Below are the code and all the weights of a small trained network. Each question names an input and a class and asks about switching units off, where a switched-off unit gives its printed mean instead of its output.

import numpy as np


def w(rows, s, z=0):
    codes = np.array(rows[::2]) - 128.0
    scale = np.full(codes.shape[1], s)
    scale[-1] = z or s
    return codes * scale


def norm(h):
    return h / np.sqrt((h * h).mean(-1, keepdims=True) + 1e-5)


def f(y):
    return np.maximum(y, 0)


def log_softmax(a):
    a = a - a.max(-1, keepdims=True)
    return a - np.log(np.exp(a).sum(-1, keepdims=True))


def net(x, mask):
    res = np.array(x, float).reshape(1, 2) / 4 @ E
    u = 0
    for l in range(3):
        y = f(norm(res) @ A[l][:, :-1].T + A[l][:, -1])
        res = res + np.where(mask[u : u + 7], y, B[l][:, -1]) @ B[l][:, :-1]
        u += 7
    return log_softmax(norm(res)[-1] @ U[:, :-1].T + U[:, -1])


A, B = {}, {}
E = w([
[104,137,166,118,150,84,105,164,253,139,181,242],'x0',
[81,95,78,198,132,225,152,126,128,201,124,249],'x1',
],0.0032)
A[0] = w([
[114,109,135,122,114,141,115,127,143,100,149,107,2],'0.n0',
[124,113,130,83,74,147,167,76,64,91,51,106,149],'0.n1',
[142,136,155,99,155,77,98,115,133,110,133,96,214],'0.n2',
[139,142,111,88,124,99,105,146,125,157,97,93,91],'0.n3',
[114,104,94,164,66,180,213,152,66,142,79,124,119],'0.n4',
[148,78,64,164,122,174,252,135,58,170,164,89,106],'0.n5',
[169,131,108,114,107,115,140,121,129,84,147,95,132],'0.n6',
],0.003,0.00061)
B[0] = w([
[133,147,119,135,149,96,135,128,120,151,128,158,136],'0.n0',
[143,87,117,163,142,204,181,189,118,92,179,213,241],'0.n1',
[163,89,95,89,85,107,135,125,135,166,135,126,227],'0.n2',
[111,119,130,167,101,140,141,119,138,156,127,155,175],'0.n3',
[68,167,71,202,201,155,39,90,83,4,177,211,246],'0.n4',
[121,122,111,121,165,129,74,101,144,57,141,228,253],'0.n5',
[113,163,155,175,129,150,116,174,166,147,136,176,193],'0.n6',
],0.0043,0.003)
A[1] = w([
[76,104,64,151,153,222,135,45,48,116,82,117,154],'1.n0',
[132,177,181,54,120,76,101,135,130,63,141,132,255],'1.n1',
[3,157,109,138,223,208,103,124,103,216,141,208,227],'1.n2',
[100,216,181,97,160,72,68,162,130,144,155,143,125],'1.n3',
[121,186,130,96,146,15,116,49,98,168,86,98,133],'1.n4',
[168,131,88,116,110,80,175,176,107,113,116,49,176],'1.n5',
[81,94,162,203,176,125,151,62,141,243,137,192,124],'1.n6',
],0.003,0.0005)
B[1] = w([
[23,244,138,175,232,179,65,126,144,34,135,198,212],'1.n0',
[148,111,68,109,117,171,136,94,95,194,72,125,194],'1.n1',
[124,217,60,172,198,166,64,141,29,3,162,158,255],'1.n2',
[111,83,126,115,130,187,170,115,109,126,105,91,178],'1.n3',
[14,139,140,208,215,213,72,123,185,43,122,241,151],'1.n4',
[122,132,124,185,131,108,160,147,101,174,175,163,171],'1.n5',
[139,150,100,195,155,125,93,123,57,82,148,117,192],'1.n6',
],0.0034,0.0049)
A[2] = w([
[115,108,145,57,132,110,107,105,204,186,86,124,63],'2.n0',
[175,161,83,129,96,125,170,138,80,107,174,52,209],'2.n1',
[134,175,105,161,167,173,106,104,99,64,99,111,162],'2.n2',
[121,123,111,103,162,74,57,180,152,74,118,119,250],'2.n3',
[91,92,90,178,170,164,46,107,130,3,171,248,195],'2.n4',
[141,172,139,140,159,159,101,106,75,84,137,128,154],'2.n5',
[108,162,154,108,107,146,157,85,132,133,120,122,89],'2.n6',
],0.0034,0.0012)
B[2] = w([
[117,54,98,104,80,211,47,81,154,131,60,55,152],'2.n0',
[109,114,124,171,103,91,127,102,198,179,148,254,148],'2.n1',
[32,144,169,73,167,168,97,172,187,144,149,152,182],'2.n2',
[148,132,89,133,151,221,184,132,44,116,121,123,164],'2.n3',
[106,195,152,166,146,104,137,106,53,59,162,67,250],'2.n4',
[140,170,107,64,224,158,71,75,243,140,92,145,175],'2.n5',
[126,149,187,135,164,100,222,157,172,105,28,165,128],'2.n6',
],0.0031,0.011)
U = w([
[196,113,116,172,63,25,206,155,128,226,162,180,136],'0',
[144,32,112,32,83,166,87,116,189,152,53,54,148],'1',
[82,213,114,165,208,152,96,132,79,40,155,141,150],'2',
[52,131,250,118,125,23,209,214,60,189,9,34,4],'3',
[59,155,254,120,106,36,194,224,67,194,9,38,2],'4',
],0.0096,0.0089)

Each question gives the input, the list of numbers given to net, and the class t.
The units are the neurons (one row each of A and B). Each row of codes is followed by its name. A weight is (code - 128) times the scale printed after its matrix; where a second scale follows, it is the last column's (A, B and U).
mask holds one flag per neuron, layer by layer. A switched-off neuron (its flag False) gives its mean, the last column of its row in B, instead of its output. The means were averaged over made-up inputs and are rounded, as every weight is.
A unit's drop is (log p(t) with every unit on - log p(t) with that unit switched off) / (log p(t) with every unit on - log p(t) with every unit switched off).
most important unit: the unit with the biggest drop
top k neurons: the k neurons with the biggest drops, biggest first
k most important neurons of layer l: the k neurons of layer l with the biggest drops, biggest first
drop of u: that unit's drop, to one decimal
input [8,-4], class 1: most important unit : 1.n2
input [-1,-7], class 0: top 2 neurons : (1.n2, 1.n0)
input [0,-5], class 0: top 3 neurons : (1.n0, 1.n2, 1.n5)
input [3,-7], class 1: top 3 neurons : (1.n2, 0.n4, 1.n0)
input [-1,-3], class 0: top 2 neurons : (0.n4, 1.n2)
input [0,-2], class 0: top 3 neurons : (0.n4, 1.n2, 1.n0)
input [2,-2], class 1: top 3 neurons : (1.n2, 1.n0, 0.n4)
input [1,-3], class 1: top 4 neurons : (1.n2, 1.n0, 0.n4, 0.n1)
input [-1,-2], class 0: top 4 neurons : (0.n4, 1.n2, 1.n0, 0.n5)
input [-4,-8], class 0: top 3 neurons : (1.n2, 1.n0, 0.n4)
input [0,-4], class 0: top 3 neurons : (1.n2, 1.n5, 0.n5)
input [-3,-8], class 0: 2 most important neurons of layer 2 : (2.n1, 2.n4)
input [-2,-6], class 0: drop of 1.n2 : 0.1
input [2,-6], class 1: drop of 1.n0 : 0.4
input [-2,-7], class 0: drop of 1.n2 : 0.4
